[[129 111 126 133 116 128 133 145 132 124 119 117 127 139 150]
 [110 110 125 129 141 121 124 115 117 136 121 137 127 130 130]
 [121 137 119 136 144 124 134 114 126 106 139 136 135 142 143]
 [121 132 137 133 142 117 134 114 126 133 126 132 128 119 132]
 [117 129 127 130 129 122 120 102 119 137 130 128 121 132 128]]
->
[[110 110 125 129 141 121 124 115 117 136 121 137 127 130 130]
 [121 132 137 133 142 117 134 114 126 133 126 132 128 119 132]]

[[122 128 119 103]
 [142 120 109 138]
 [142 120 109 138]
 [122 128 119 103]
 [104 122 121 136]
 [122 128 119 103]
 [122 127 119 103]]
->
[[142 120 109 138]
 [122 128 119 103]
 [122 128 119 103]]

[[128 146]
 [124 123]
 [126 151]
 [130 123]
 [128 139]
 [132 135]]
->
[[124 123]
 [130 123]
 [132 135]]

[[117 112 132 112]
 [152 142 118 121]
 [130 144 126 153]
 [140 148 122 146]
 [149 141 122 122]
 [134 124 129 104]
 [119 131 127 153]
 [110 117 136 128]]
->
[[152 142 118 121]
 [140 148 122 146]
 [134 124 129 104]
 [110 117 136 128]]

[[121 134 131 152 133 110 122 128 124 110]
 [142 129 131 139 136 126 123 131 130 133]
 [133 116 140 147 130 119 115 132 131 124]]
->
[[142 129 131 139 136 126 123 131 130 133]]

[[101 124 130 149 151 143 114 149]
 [155 131 124 155 113 155 144 140]]
->
[[155 131 124 155 113 155 144 140]]
---
[[117 149 120]
 [125 125 123]
 [127 144 125]
 [137 126 130]
 [123 133 126]
 [126 157 118]
 [115 121 127]]
->
[[137 126 130]
 [115 121 127]
 [123 133 126]
 [127 144 125]
 [125 125 123]
 [117 149 120]
 [126 157 118]]

[[130 132 130 117 126 125 144 131 126 128 126 143 127 128 125 128]
 [150 134 129 127 110 128 128 128 134 109 125 141 123 121 128 126]
 [132 125 126 134 124 131 128 122 128 131 121 128 133 134 119 123]
 [123 128 128 123 129 126 136 123 128 123 133 140 132 129 128 128]]
->
[[130 132 130 117 126 125 144 131 126 128 126 143 127 128 125 128]
 [150 134 129 127 110 128 128 128 134 109 125 141 123 121 128 126]
 [123 128 128 123 129 126 136 123 128 123 133 140 132 129 128 128]
 [132 125 126 134 124 131 128 122 128 131 121 128 133 134 119 123]]

[[126 136 110 117 132 126 108 137 139 122 138 121 149]
 [134 124 123 142 121 131 142 118 139 117 125 119 149]
 [121 130 118 128 115 117 141 136 139 131 125 108 149]
 [126 135 136 122 153 118 125 121 139 134 135 132 149]]
->
[[126 135 136 122 153 118 125 121 139 134 135 132 149]
 [134 124 123 142 121 131 142 118 139 117 125 119 149]
 [121 130 118 128 115 117 141 136 139 131 125 108 149]
 [126 136 110 117 132 126 108 137 139 122 138 121 149]]

[[123 104 133 132 129 131 126 125 118 122]
 [129 103 137 133 131 136 126 124 117 118]]
->
[[129 103 137 133 131 136 126 124 117 118]
 [123 104 133 132 129 131 126 125 118 122]]

[[123 125 127 127 130 129 132 131 134 133 121 120]
 [122 123 128 131 125 129 130 130 134 130 123 121]
 [132 121 125 129 132 118 141 136 151 138 121 130]
 [130 125 126 125 133 127 137 134 136 132 115 126]]
->
[[122 123 128 131 125 129 130 130 134 130 123 121]
 [123 125 127 127 130 129 132 131 134 133 121 120]
 [130 125 126 125 133 127 137 134 136 132 115 126]
 [132 121 125 129 132 118 141 136 151 138 121 130]]

[[107 127 122 142 156 123]
 [129 122 134 127 137 121]
 [113 128 129 129 134 125]
 [128 123 139 118 114 121]
 [126 128 128 129 131 128]
 [130 130 125 117 113 128]
 [132 126 130 146 154 131]
 [143 128 131 126 127 134]
 [117 130 123 127 149 132]]
->
[[128 123 139 118 114 121]
 [129 122 134 127 137 121]
 [143 128 131 126 127 134]
 [132 126 130 146 154 131]
 [113 128 129 129 134 125]
 [126 128 128 129 131 128]
 [130 130 125 117 113 128]
 [117 130 123 127 149 132]
 [107 127 122 142 156 123]]

[[143 138 141 125 135 127 128 145 150]
 [109 119 122 121 136 127 133 122 112]
 [126 125 138 119 141 127 137 135 138]
 [133 123 129 130 122 131 128 117 130]
 [113 131 115 137 127 126 122 134 109]
 [136 138 130 149 121 133 106 139 125]
 [140 124 125 139 109 133 120 108 127]]
->
[[143 138 141 125 135 127 128 145 150]
 [126 125 138 119 141 127 137 135 138]
 [136 138 130 149 121 133 106 139 125]
 [133 123 129 130 122 131 128 117 130]
 [140 124 125 139 109 133 120 108 127]
 [109 119 122 121 136 127 133 122 112]
 [113 131 115 137 127 126 122 134 109]]
